Here is a tiny trained network, its code and every weight. The questions are about switching its units off for an input and a class, where a switched-off unit gives its printed mean instead of its output.

import numpy as np


def w(rows, s, z=0):
    codes = np.array(rows[::2]) - 128.0
    scale = np.full(codes.shape[1], s)
    scale[-1] = z or s
    return codes * scale


def f(y):
    return y / 2 * (1 + np.tanh(0.7978845608 * (y + 0.044715 * y**3)))


def log_softmax(a):
    a = a - a.max(-1, keepdims=True)
    return a - np.log(np.exp(a).sum(-1, keepdims=True))


def net(x, mask):
    res = np.array(x, float).reshape(1, 4) / 4 @ E
    y = f(res @ A[0][:, :-1].T + A[0][:, -1])
    res = res + np.where(mask, y, B[0][:, -1]) @ B[0][:, :-1]
    return log_softmax(res[-1] @ U[:, :-1].T + U[:, -1])


A, B = {}, {}
E = w([
[83,170,153,235,143],'x0',
[159,131,71,133,248],'x1',
[52,254,114,29,121],'x2',
[188,168,20,177,69],'x3',
],0.0082)
A[0] = w([
[125,128,164,137,6,174],'n1',
[192,54,101,13,98,82],'n2',
[76,198,122,97,85,82],'n3',
[166,166,66,142,143,102],'n4',
[171,138,109,109,119,27],'n5',
[137,124,112,67,124,56],'n6',
[103,121,93,131,117,35],'n7',
[153,87,136,173,124,127],'n8',
[146,187,134,120,127,69],'n9',
[131,111,107,145,109,64],'n10',
[183,118,190,182,126,75],'n11',
[127,134,75,130,223,112],'n12',
[99,151,145,185,119,32],'n13',
[83,80,219,93,201,68],'n14',
[126,123,180,123,44,54],'n15',
[169,65,114,174,163,191],'n16',
[76,194,165,248,151,111],'n17',
[157,138,73,156,89,90],'n18',
[141,54,103,147,140,71],'n19',
[141,129,85,142,94,32],'n20',
[122,165,151,182,152,30],'n21',
[77,98,130,153,72,80],'n22',
[90,98,142,127,59,104],'n23',
[147,42,139,160,98,77],'n24',
[105,214,92,83,179,164],'n25',
[119,132,176,130,137,254],'n26',
[129,182,142,115,152,55],'n27',
[154,132,86,132,249,109],'n28',
[155,160,47,159,71,126],'n29',
],0.014,0.0058)
B[0] = w([
[203,63,174,106,115,236],'n1',
[102,133,4,147,79,233],'n2',
[76,150,175,162,105,220],'n3',
[157,150,136,108,162,187],'n4',
[154,189,113,144,110,132],'n5',
[135,171,104,161,94,152],'n6',
[151,193,130,149,114,118],'n7',
[87,134,155,124,120,192],'n8',
[119,162,144,145,120,148],'n9',
[136,166,138,141,124,131],'n10',
[106,155,148,145,109,179],'n11',
[212,107,166,136,91,204],'n12',
[163,189,92,157,83,148],'n13',
[166,241,106,119,232,229],'n14',
[225,152,156,167,99,172],'n15',
[61,80,167,125,124,247],'n16',
[116,127,7,127,82,244],'n17',
[136,174,124,118,186,188],'n18',
[111,164,158,150,87,181],'n19',
[154,200,123,142,137,147],'n20',
[161,192,92,152,87,148],'n21',
[165,137,135,138,108,152],'n22',
[190,132,152,125,109,167],'n23',
[82,171,163,149,102,203],'n24',
[54,85,185,141,106,254],'n25',
[93,70,131,87,177,199],'n26',
[140,179,139,154,91,149],'n27',
[239,106,170,127,79,226],'n28',
[115,150,113,92,232,236],'n29',
],0.034,0.0096)
U = w([
[196,98,182,130,99,153],'0',
[60,152,204,168,96,92],'1',
[139,188,141,113,208,100],'2',
[119,128,43,151,67,77],'3',
[94,1,140,72,168,254],'4',
],0.016,0.0041)

Each question gives the input, the list of numbers given to net, and the class t.
The units are the neurons (one row each of A and B). Each row of codes is followed by its name. A weight is (code - 128) times the scale printed after its matrix; where a second scale follows, it is the last column's (A, B and U).
mask holds one flag per neuron, in row order. A switched-off neuron (its flag False) gives its mean, the last column of its row in B, instead of its output. The means were averaged over made-up inputs and are rounded, as every weight is.
A unit's drop is (log p(t) with every unit on - log p(t) with that unit switched off) / (log p(t) with every unit on - log p(t) with every unit switched off).
The circuit of an input: a set's keep is (log p(t) with only the set's units on - log p(t) with every unit switched off) / (log p(t) with every unit on - log p(t) with every unit switched off). Starting from the 12 units with the biggest drops (on a tie, the unit counted first), units are removed one at a time, each time the one whose removal leaves the highest keep (on an exact tie, the one counted first), for as long as the keep stays at least 0.8.
units of the circuit, in order: the units of the circuit, biggest drop first
unit that matters most: the unit with the biggest drop
top k neurons: the k neurons with the biggest drops, biggest first
drop of u: that unit's drop, to one decimal
input [-6,2,3,-7], class 2: units of the circuit, in order => n14
input [-2,-6,2,8], class 2: top 2 neurons => n29, n18
input [-8,6,-7,-7], class 3: top 3 neurons => n2, n25, n29
input [7,8,-2,3], class 0: top 2 neurons => n28, n12
input [-4,-3,0,3], class 3: top 2 neurons => n2, n14
input [7,-8,-4,5], class 0: top 3 neurons => n1, n2, n15
input [-7,-2,-6,-6], class 3: top 2 neurons => n2, n25
input [3,-8,7,-5], class 0: top 2 neurons => n1, n15
input [0,-7,-6,-7], class 0: top 3 neurons => n1, n15, n29
input [5,3,4,5], class 2: top 2 neurons => n29, n2
input [7,6,-8,8], class 1: top 3 neurons => n16, n14, n19
input [7,-6,-1,5], class 3: top 2 neurons => n17, n28
input [-4,5,-6,-6], class 1: top 4 neurons => n16, n29, n19, n24
input [-8,-1,3,-4], class 3: units of the circuit, in order => n2
input [6,0,-2,7], class 2: top 3 neurons => n29, n2, n18
input [-8,7,8,-2], class 1: top 2 neurons => n25, n17
input [7,2,3,-3], class 3: drop of n17 => 0.2
input [-1,3,-2,-1], class 4: drop of n22 => 0.0
input [-2,-1,-2,-5], class 2: drop of n14 => 2.1
input [4,3,-6,-7], class 2: drop of n25 => 1.3
input [-3,3,1,-1], class 4: unit that matters most => n17
